Below are the code and all the weights of a small trained network. Each question names an input and a class and asks about switching units off, where a switched-off unit gives its printed mean instead of its output.

import numpy as np


def w(rows, s, z=0):
    codes = np.array(rows[::2]) - 128.0
    scale = np.full(codes.shape[1], s)
    scale[-1] = z or s
    return codes * scale


def f(y):
    return y / 2 * (1 + np.tanh(0.7978845608 * (y + 0.044715 * y**3)))


def log_softmax(a):
    a = a - a.max(-1, keepdims=True)
    return a - np.log(np.exp(a).sum(-1, keepdims=True))


def net(x, mask):
    res = np.array(x, float).reshape(1, 4) / 4 @ E
    y = f(res @ A[0][:, :-1].T + A[0][:, -1])
    res = res + np.where(mask, y, B[0][:, -1]) @ B[0][:, :-1]
    return log_softmax(res[-1] @ U[:, :-1].T + U[:, -1])


A, B = {}, {}
E = w([
[4,120,142,110,165,184,114,151,122,92,95,142],'x0',
[132,126,117,144,99,148,133,156,135,142,133,118],'x1',
[157,120,100,136,116,149,123,152,85,56,198,149],'x2',
[110,70,183,189,109,128,175,99,94,117,137,167],'x3',
],0.018)
A[0] = w([
[102,47,158,194,162,124,175,121,123,135,110,129,197],'n0',
[122,133,137,124,90,162,92,102,127,148,72,125,102],'n1',
[167,207,10,87,175,96,52,178,139,125,138,125,74],'n2',
[175,141,102,147,139,76,128,128,158,176,145,164,190],'n3',
[131,92,91,130,154,122,126,144,117,121,115,126,111],'n4',
[172,77,122,162,120,97,142,131,122,105,162,114,119],'n5',
[136,133,159,124,127,148,84,136,148,121,151,139,110],'n6',
[141,145,60,82,128,98,81,145,118,107,132,56,129],'n7',
[78,146,115,109,128,161,94,147,87,147,97,119,166],'n8',
[171,108,147,108,151,119,179,124,97,142,167,136,121],'n9',
[133,102,180,123,115,155,141,114,110,150,110,158,87],'n10',
[149,137,136,129,126,133,134,111,107,150,189,137,89],'n11',
[74,110,164,126,145,195,101,153,139,85,128,151,62],'n12',
[137,141,67,156,150,125,87,138,156,102,133,118,158],'n13',
[59,140,100,68,146,165,65,125,202,165,105,87,132],'n14',
[146,139,53,121,164,172,97,158,106,37,216,178,110],'n15',
[91,98,191,175,122,91,147,130,115,119,129,116,166],'n16',
[202,125,117,145,136,63,123,118,143,146,121,99,159],'n17',
[149,119,108,190,172,115,121,118,128,122,141,145,122],'n18',
[36,117,133,105,141,157,145,160,108,102,162,140,152],'n19',
[85,110,132,112,150,180,143,178,55,86,81,141,168],'n20',
[169,65,165,159,167,100,128,149,89,114,178,169,133],'n21',
[134,134,165,158,119,115,179,79,172,198,67,131,19],'n22',
[108,100,205,227,117,153,157,93,118,130,93,159,9],'n23',
[135,111,141,180,103,122,132,120,63,149,194,153,130],'n24',
[110,149,90,113,127,138,140,123,92,159,148,151,109],'n25',
[185,105,161,159,87,138,153,106,147,79,184,161,120],'n26',
[181,122,140,121,59,112,166,103,108,99,154,191,118],'n27',
[96,113,121,157,103,130,172,84,143,126,109,151,58],'n28',
[77,151,109,106,178,146,120,130,169,152,113,103,130],'n29',
[176,136,118,101,126,82,148,104,106,214,157,73,54],'n30',
[69,105,113,149,160,185,114,148,99,98,100,158,9],'n31',
[126,134,169,177,130,66,142,129,166,202,42,153,205],'n32',
[176,150,108,111,164,138,48,173,153,108,132,110,194],'n33',
],0.011,0.012)
B[0] = w([
[139,146,46,163,59,153,110,85,79,65,120,90,220],'n0',
[131,139,155,122,123,106,105,152,152,127,83,100,151],'n1',
[161,128,77,184,57,162,184,76,100,87,171,66,230],'n2',
[100,75,109,162,90,160,154,61,104,92,131,100,197],'n3',
[163,108,151,121,117,127,121,128,123,129,136,129,128],'n4',
[93,170,130,126,145,174,128,146,83,125,80,165,171],'n5',
[145,141,131,134,120,119,140,124,148,174,114,113,129],'n6',
[123,84,126,139,91,114,193,75,135,124,151,110,200],'n7',
[143,131,158,141,185,148,99,180,129,102,86,187,208],'n8',
[113,158,119,142,128,134,74,145,127,122,129,124,158],'n9',
[174,84,100,114,152,132,172,156,176,151,148,95,150],'n10',
[134,179,124,142,134,132,97,82,132,123,142,185,143],'n11',
[146,100,109,165,108,96,165,60,141,126,172,67,195],'n12',
[165,108,144,90,122,103,123,144,138,128,135,121,173],'n13',
[102,197,167,157,190,165,49,231,148,95,80,223,254],'n14',
[166,39,121,134,91,128,191,109,143,167,197,76,222],'n15',
[147,121,84,132,82,139,161,113,79,69,138,99,191],'n16',
[125,58,93,142,91,90,127,103,128,135,167,95,200],'n17',
[109,203,113,129,155,161,156,148,151,150,88,97,142],'n18',
[128,82,157,101,143,121,155,118,157,176,158,153,226],'n19',
[159,111,151,49,136,80,189,163,185,169,125,133,228],'n20',
[99,178,128,130,138,163,81,145,103,123,86,126,182],'n21',
[103,166,43,255,43,178,130,9,52,57,221,56,177],'n22',
[149,46,184,47,122,46,189,171,228,189,182,118,182],'n23',
[82,162,113,120,134,174,76,135,102,92,94,144,183],'n24',
[110,126,121,125,140,108,144,113,146,99,116,135,128],'n25',
[105,206,161,140,95,127,96,135,88,113,103,176,188],'n26',
[85,197,149,148,141,205,99,134,99,126,74,164,183],'n27',
[144,113,130,85,115,97,167,151,194,163,139,122,146],'n28',
[88,156,165,118,147,152,85,192,109,109,96,167,209],'n29',
[129,26,190,57,164,44,192,164,205,173,110,112,175],'n30',
[155,103,57,222,75,164,144,28,59,110,199,17,181],'n31',
[200,16,152,54,122,47,181,152,177,190,183,139,238],'n32',
[118,71,177,92,170,94,146,123,202,135,152,143,216],'n33',
],0.0073,0.019)
U = w([
[172,72,201,32,157,80,170,157,209,155,151,114,8],'0',
[163,117,60,180,107,136,155,79,51,106,165,56,214],'1',
[129,255,194,120,186,159,20,199,95,104,34,206,178],'2',
],0.0096,0.0015)

Each question gives the input, the list of numbers given to net, and the class t.
The units are the neurons (one row each of A and B). Each row of codes is followed by its name. A weight is (code - 128) times the scale printed after its matrix; where a second scale follows, it is the last column's (A, B and U).
mask holds one flag per neuron, in row order. A switched-off neuron (its flag False) gives its mean, the last column of its row in B, instead of its output. The means were averaged over made-up inputs and are rounded, as every weight is.
A unit's drop is (log p(t) with every unit on - log p(t) with that unit switched off) / (log p(t) with every unit on - log p(t) with every unit switched off).
The circuit of an input: a set's keep is (log p(t) with only the set's units on - log p(t) with every unit switched off) / (log p(t) with every unit on - log p(t) with every unit switched off). Starting from the 12 units with the biggest drops (on a tie, the unit counted first), units are removed one at a time, each time the one whose removal leaves the highest keep (on an exact tie, the one counted first), for as long as the keep stays at least 0.8.
units of the circuit, in order: the units of the circuit, biggest drop first
top k neurons: the k neurons with the biggest drops, biggest first
drop of u: that unit's drop, to one decimal
input [8,-3,0,-1], class 2: units of the circuit, in order	[n14]
input [-4,5,-7,2], class 1: top 2 neurons	[n22, n20]
input [-2,2,-7,7], class 1: top 2 neurons	[n22, n0]
input [-3,-6,0,2], class 1: top 2 neurons	[n14, n29]
input [4,0,7,0], class 0: top 4 neurons	[n20, n2, n22, n0]
input [-4,-6,-7,6], class 1: top 2 neurons	[n22, n0]
input [2,4,6,-2], class 0: top 2 neurons	[n0, n22]
input [-6,2,-2,1], class 1: top 4 neurons	[n20, n3, n23, n33]
input [2,4,8,-7], class 0: top 3 neurons	[n33, n0, n22]
input [-5,2,1,-5], class 1: top 4 neurons	[n2, n32, n20, n3]
input [5,1,8,-2], class 0: top 2 neurons	[n20, n0]
input [8,-3,6,-1], class 0: top 2 neurons	[n20, n19]
input [1,4,4,-1], class 0: top 3 neurons	[n0, n22, n31]
input [-4,4,-8,5], class 1: top 3 neurons	[n22, n0, n20]
input [8,0,6,-1], class 0: top 2 neurons	[n20, n19]
input [6,-3,6,-2], class 0: top neuron	[n20]
input [7,-2,-4,-4], class 2: drop of n14	0.3
input [8,1,-2,-6], class 2: drop of n14	0.8
input [4,2,4,0], class 0: drop of n19	0.2
input [-8,-7,-8,4], class 1: drop of n22	3.7
